Here is a tiny trained network, its code and every weight. The questions are about switching its units off for an input and a class, where a switched-off unit gives its printed mean instead of its output.

import numpy as np


def w(rows, s, z=0):
    codes = np.array(rows[::2]) - 128.0
    scale = np.full(codes.shape[1], s)
    scale[-1] = z or s
    return codes * scale


def norm(h):
    return h / np.sqrt((h * h).mean(-1, keepdims=True) + 1e-5)


def f(y):
    return np.maximum(y, 0)


def log_softmax(a):
    a = a - a.max(-1, keepdims=True)
    return a - np.log(np.exp(a).sum(-1, keepdims=True))


def net(x, mask):
    res = np.array(x, float).reshape(1, 5) / 4 @ E
    u = 0
    for l in range(3):
        y = f(norm(res) @ A[l][:, :-1].T + A[l][:, -1])
        res = res + np.where(mask[u : u + 6], y, B[l][:, -1]) @ B[l][:, :-1]
        u += 6
    return log_softmax(norm(res)[-1] @ U[:, :-1].T + U[:, -1])


A, B = {}, {}
E = w([
[115,124,217,201,194,143,132,23,65],'x0',
[109,116,86,71,71,46,94,84,156],'x1',
[254,207,158,135,154,74,73,129,132],'x2',
[121,94,204,68,161,90,225,136,133],'x3',
[74,45,76,41,126,130,167,37,127],'x4',
],0.0048)
A[0] = w([
[154,180,115,218,190,195,99,203,69,3],'0.n1',
[53,186,78,224,135,118,155,113,126,41],'0.n2',
[252,164,106,163,84,133,156,188,122,55],'0.n3',
[141,144,95,1,66,115,103,215,187,124],'0.n4',
[241,90,203,145,168,38,39,112,152,52],'0.n5',
[146,95,129,73,210,233,235,140,84,12],'0.n6',
],0.0048,0.0016)
B[0] = w([
[182,122,115,169,104,156,111,173,143,229],'0.n1',
[175,187,103,145,133,151,105,83,82,167],'0.n2',
[54,170,164,87,207,117,59,120,156,210],'0.n3',
[106,93,122,86,197,86,96,160,87,253],'0.n4',
[170,179,100,95,85,111,97,139,89,233],'0.n5',
[130,98,141,79,239,3,73,144,56,215],'0.n6',
],0.0063,0.004)
A[1] = w([
[149,174,184,227,87,198,84,104,92,196],'1.n1',
[120,97,178,160,184,140,167,31,100,214],'1.n2',
[126,119,200,91,168,112,254,204,142,254],'1.n3',
[101,152,176,200,137,167,159,179,181,102],'1.n4',
[155,75,126,200,157,168,194,138,143,5],'1.n5',
[75,90,86,100,113,102,171,191,148,221],'1.n6',
],0.0062,0.00085)
B[1] = w([
[176,110,142,44,130,192,150,165,144,253],'1.n1',
[51,60,1,78,96,93,112,112,179,241],'1.n2',
[109,160,110,130,100,105,55,12,51,251],'1.n3',
[187,127,113,113,129,212,164,104,90,178],'1.n4',
[148,142,158,141,131,36,17,114,149,153],'1.n5',
[104,67,105,106,153,226,121,87,165,229],'1.n6',
],0.0075,0.0041)
A[2] = w([
[114,58,38,64,77,116,147,118,186,170],'2.n1',
[97,138,124,143,182,100,129,122,144,52],'2.n2',
[90,99,103,132,145,85,176,100,159,7],'2.n3',
[109,120,86,75,128,193,135,164,205,233],'2.n4',
[111,161,130,136,59,92,77,186,132,80],'2.n5',
[173,133,145,104,57,101,157,3,81,161],'2.n6',
],0.0076,0.0017)
B[2] = w([
[74,24,95,144,205,160,71,17,65,254],'2.n1',
[143,175,167,135,108,165,60,81,161,143],'2.n2',
[186,43,118,66,137,253,50,96,148,163],'2.n3',
[84,105,159,220,77,150,219,66,82,211],'2.n4',
[140,99,163,43,205,99,167,127,86,155],'2.n5',
[22,60,123,212,91,190,230,162,126,205],'2.n6',
],0.0064,0.0076)
U = w([
[177,192,136,37,186,74,44,175,118,193],'0',
[103,140,155,165,96,77,127,130,253,42],'1',
[111,159,101,186,102,66,150,145,238,2],'2',
[95,162,115,148,81,87,162,158,251,9],'3',
[30,29,94,111,159,142,98,62,78,187],'4',
[86,143,165,135,61,51,228,134,99,65],'5',
[183,150,155,158,114,231,133,199,116,167],'6',
[113,122,155,144,132,83,146,147,246,47],'7',
],0.012,0.0053)

Each question gives the input, the list of numbers given to net, and the class t.
The units are the neurons (one row each of A and B). Each row of codes is followed by its name. A weight is (code - 128) times the scale printed after its matrix; where a second scale follows, it is the last column's (A, B and U).
mask holds one flag per neuron, layer by layer. A switched-off neuron (its flag False) gives its mean, the last column of its row in B, instead of its output. The means were averaged over made-up inputs and are rounded, as every weight is.
A unit's drop is (log p(t) with every unit on - log p(t) with that unit switched off) / (log p(t) with every unit on - log p(t) with every unit switched off).
The circuit of an input: a set's keep is (log p(t) with only the set's units on - log p(t) with every unit switched off) / (log p(t) with every unit on - log p(t) with every unit switched off). Starting from the 12 units with the biggest drops (on a tie, the unit counted first), units are removed one at a time, each time the one whose removal leaves the highest keep (on an exact tie, the one counted first), for as long as the keep stays at least 0.8.
circuit, biggest first: the units of the circuit, biggest drop first
most important unit: the unit with the biggest drop
k most important neurons: the k neurons with the biggest drops, biggest first
k most important neurons of layer l: the k neurons of layer l with the biggest drops, biggest first
drop of u: that unit's drop, to one decimal
input [2,-8,3,-2,2], class 0: circuit, biggest first : (2.n6, 2.n4, 2.n1)
input [5,0,4,-5,-8], class 0: most important unit : 2.n6
input [6,6,7,-8,-2], class 6: circuit, biggest first : (1.n2, 2.n1)
input [-4,2,-3,-4,-7], class 6: circuit, biggest first : (1.n2, 2.n1)
input [-8,-7,2,-3,-2], class 6: circuit, biggest first : (2.n1, 1.n2)
input [8,5,6,8,-2], class 5: 2 most important neurons : (0.n5, 2.n1)
input [5,-3,7,8,-4], class 6: 3 most important neurons of layer 2 : (2.n6, 2.n1, 2.n5)
input [-5,6,4,5,-2], class 0: 2 most important neurons of layer 2 : (2.n6, 2.n4)
input [3,-1,8,8,3], class 5: 4 most important neurons : (0.n5, 2.n1, 2.n6, 1.n6)
input [4,8,0,-5,-6], class 0: 2 most important neurons of layer 2 : (2.n4, 2.n5)
input [-5,-5,4,-3,-3], class 0: 3 most important neurons : (0.n3, 2.n6, 1.n6)
input [3,-3,8,2,2], class 0: 2 most important neurons : (2.n4, 1.n3)
input [7,1,6,7,-3], class 5: 2 most important neurons : (2.n1, 2.n6)
input [5,-3,1,4,-7], class 6: most important neuron : (1.n4)
input [6,6,-1,-4,-4], class 6: 4 most important neurons : (2.n1, 1.n1, 1.n2, 0.n5)
input [3,-2,6,-2,0], class 0: 2 most important neurons : (0.n5, 2.n6)
input [6,8,3,8,-7], class 5: 2 most important neurons : (2.n6, 2.n1)
input [6,5,3,3,-4], class 5: 2 most important neurons of layer 0 : (0.n5, 0.n1)
input [3,3,2,6,-3], class 5: 2 most important neurons of layer 2 : (2.n1, 2.n6)
input [7,1,2,-7,-5], class 6: most important neuron : (0.n6)
input [3,-2,3,-3,-6], class 6: drop of 1.n1 : 0.2
input [3,4,5,4,1], class 5: drop of 2.n6 : 0.2
input [5,2,-1,-5,-3], class 6: drop of 2.n4 : 0.0
